Here is a tiny trained network, its code and every weight. The questions are about switching its units off for an input and a class, where a switched-off unit gives its printed mean instead of its output.

import numpy as np


def w(rows, s, z=0):
    codes = np.array(rows[::2]) - 128.0
    scale = np.full(codes.shape[1], s)
    scale[-1] = z or s
    return codes * scale


def norm(h):
    return h / np.sqrt((h * h).mean(-1, keepdims=True) + 1e-5)


def f(y):
    return np.maximum(y, 0)


def log_softmax(a):
    a = a - a.max(-1, keepdims=True)
    return a - np.log(np.exp(a).sum(-1, keepdims=True))


def net(x, mask):
    res = np.array(x, float).reshape(1, 2) / 4 @ E
    u = 0
    for l in range(2):
        y = f(norm(res) @ A[l][:, :-1].T + A[l][:, -1])
        res = res + np.where(mask[u : u + 6], y, B[l][:, -1]) @ B[l][:, :-1]
        u += 6
    return log_softmax(norm(res)[-1] @ U[:, :-1].T + U[:, -1])


A, B = {}, {}
E = w([
[119,104,2,85,14,217,38,177,157,141,190,84],'x0',
[123,174,136,179,72,209,72,109,217,175,172,55],'x1',
],0.0062)
A[0] = w([
[160,94,68,128,159,39,162,173,25,95,98,226,254],'0.n1',
[170,88,140,140,98,137,108,179,66,58,76,167,193],'0.n2',
[160,124,128,110,253,59,233,81,124,147,99,193,149],'0.n3',
[59,69,110,103,156,49,140,148,42,90,137,216,176],'0.n4',
[155,40,114,40,93,134,95,183,86,101,91,176,94],'0.n5',
[111,105,75,87,88,167,114,151,102,129,192,150,29],'0.n6',
],0.0068,0.00092)
B[0] = w([
[162,213,128,144,159,139,148,165,139,112,59,133,248],'0.n1',
[186,122,83,191,107,132,99,110,195,173,61,181,175],'0.n2',
[204,179,166,136,204,95,100,148,115,129,125,207,254],'0.n3',
[232,214,167,193,236,162,156,193,151,181,76,146,228],'0.n4',
[145,142,254,140,107,125,223,127,83,84,194,88,198],'0.n5',
[124,85,91,133,121,133,70,90,126,119,65,147,205],'0.n6',
],0.0095,0.0097)
A[1] = w([
[200,89,129,173,86,58,130,119,89,96,123,156,192],'1.n1',
[251,214,182,99,171,113,191,117,100,72,64,220,253],'1.n2',
[188,117,3,110,113,199,154,239,135,118,132,139,224],'1.n3',
[133,163,208,158,66,133,124,122,143,130,158,23,128],'1.n4',
[79,101,104,9,75,106,164,235,29,84,194,152,143],'1.n5',
[186,171,67,46,148,122,139,164,98,166,136,85,114],'1.n6',
],0.0063,0.0012)
B[1] = w([
[71,129,116,171,174,95,47,165,154,146,190,180,153],'1.n1',
[159,140,211,215,154,106,35,218,113,254,57,163,255],'1.n2',
[156,144,120,151,248,50,170,218,177,167,78,104,165],'1.n3',
[104,152,147,40,141,81,206,121,46,99,177,169,166],'1.n4',
[94,143,193,196,141,90,156,65,19,89,172,253,131],'1.n5',
[141,139,111,175,115,70,96,200,165,182,107,149,139],'1.n6',
],0.007,0.015)
U = w([
[158,167,175,169,167,104,114,182,120,168,75,155,206],'0',
[132,102,121,107,98,117,158,90,140,102,96,117,17],'1',
[122,109,116,112,117,149,142,89,148,110,105,127,8],'2',
[116,100,107,131,131,133,153,90,162,102,120,125,9],'3',
[88,68,112,140,94,110,100,132,65,63,169,169,133],'4',
[110,114,9,103,110,153,63,164,185,161,107,82,202],'5',
[108,99,104,112,122,157,173,104,129,118,90,113,1],'6',
[74,181,152,46,108,123,186,99,113,142,192,119,171],'7',
],0.015,0.0035)

Each question gives the input, the list of numbers given to net, and the class t.
The units are the neurons (one row each of A and B). Each row of codes is followed by its name. A weight is (code - 128) times the scale printed after its matrix; where a second scale follows, it is the last column's (A, B and U).
mask holds one flag per neuron, layer by layer. A switched-off neuron (its flag False) gives its mean, the last column of its row in B, instead of its output. The means were averaged over made-up inputs and are rounded, as every weight is.
A unit's drop is (log p(t) with every unit on - log p(t) with that unit switched off) / (log p(t) with every unit on - log p(t) with every unit switched off).
The circuit of an input: a set's keep is (log p(t) with only the set's units on - log p(t) with every unit switched off) / (log p(t) with every unit on - log p(t) with every unit switched off). Starting from all 12 units, units are removed one at a time, each time the one whose removal leaves the highest keep (on an exact tie, the one counted first), for as long as the keep stays at least 0.8.
units of the circuit, in order: the units of the circuit, biggest drop first
unit that matters most: the unit with the biggest drop
top k neurons: the k neurons with the biggest drops, biggest first
top k neurons in layer l: the k neurons of layer l with the biggest drops, biggest first
drop when u is switched off: that unit's drop, to one decimal
input [8,-3], class 4: top 4 neurons -> (0.n4 0.n1 0.n5 0.n3)
input [-3,5], class 7: top 4 neurons -> (0.n3 0.n4 0.n1 1.n2)
input [-5,8], class 7: top 3 neurons -> (0.n3 0.n4 0.n1)
input [2,8], class 5: units of the circuit, in order -> (1.n2 0.n4 0.n3)
input [8,1], class 5: unit that matters most -> 0.n6
input [4,-1], class 4: units of the circuit, in order -> (0.n4 0.n1 0.n3 1.n2)
input [8,-2], class 4: top 3 neurons -> (0.n4 0.n5 0.n1)
input [6,0], class 4: top 4 neurons -> (0.n4 0.n1 0.n2 0.n5)
input [6,1], class 5: top 2 neurons -> (0.n6 1.n2)
input [2,6], class 5: top 3 neurons in layer 0 -> (0.n5 0.n4 0.n3)
input [0,7], class 7: top 2 neurons -> (0.n3 0.n4)
input [-2,8], class 7: top 4 neurons -> (0.n3 0.n4 1.n2 0.n1)
input [1,0], class 4: top 3 neurons in layer 0 -> (0.n4 0.n1 0.n3)
input [1,7], class 7: unit that matters most -> 1.n2
input [-3,7], class 7: top 3 neurons -> (0.n3 0.n4 0.n1)
input [6,-1], class 4: top 3 neurons -> (0.n4 0.n1 0.n5)
input [-1,5], class 7: top 4 neurons -> (0.n3 0.n4 0.n1 1.n2)
input [0,2], class 7: drop when 1.n2 is switched off -> 0.5
input [5,0], class 4: drop when 1.n2 is switched off -> 0.4
input [2,1], class 5: drop when 0.n1 is switched off -> 0.3
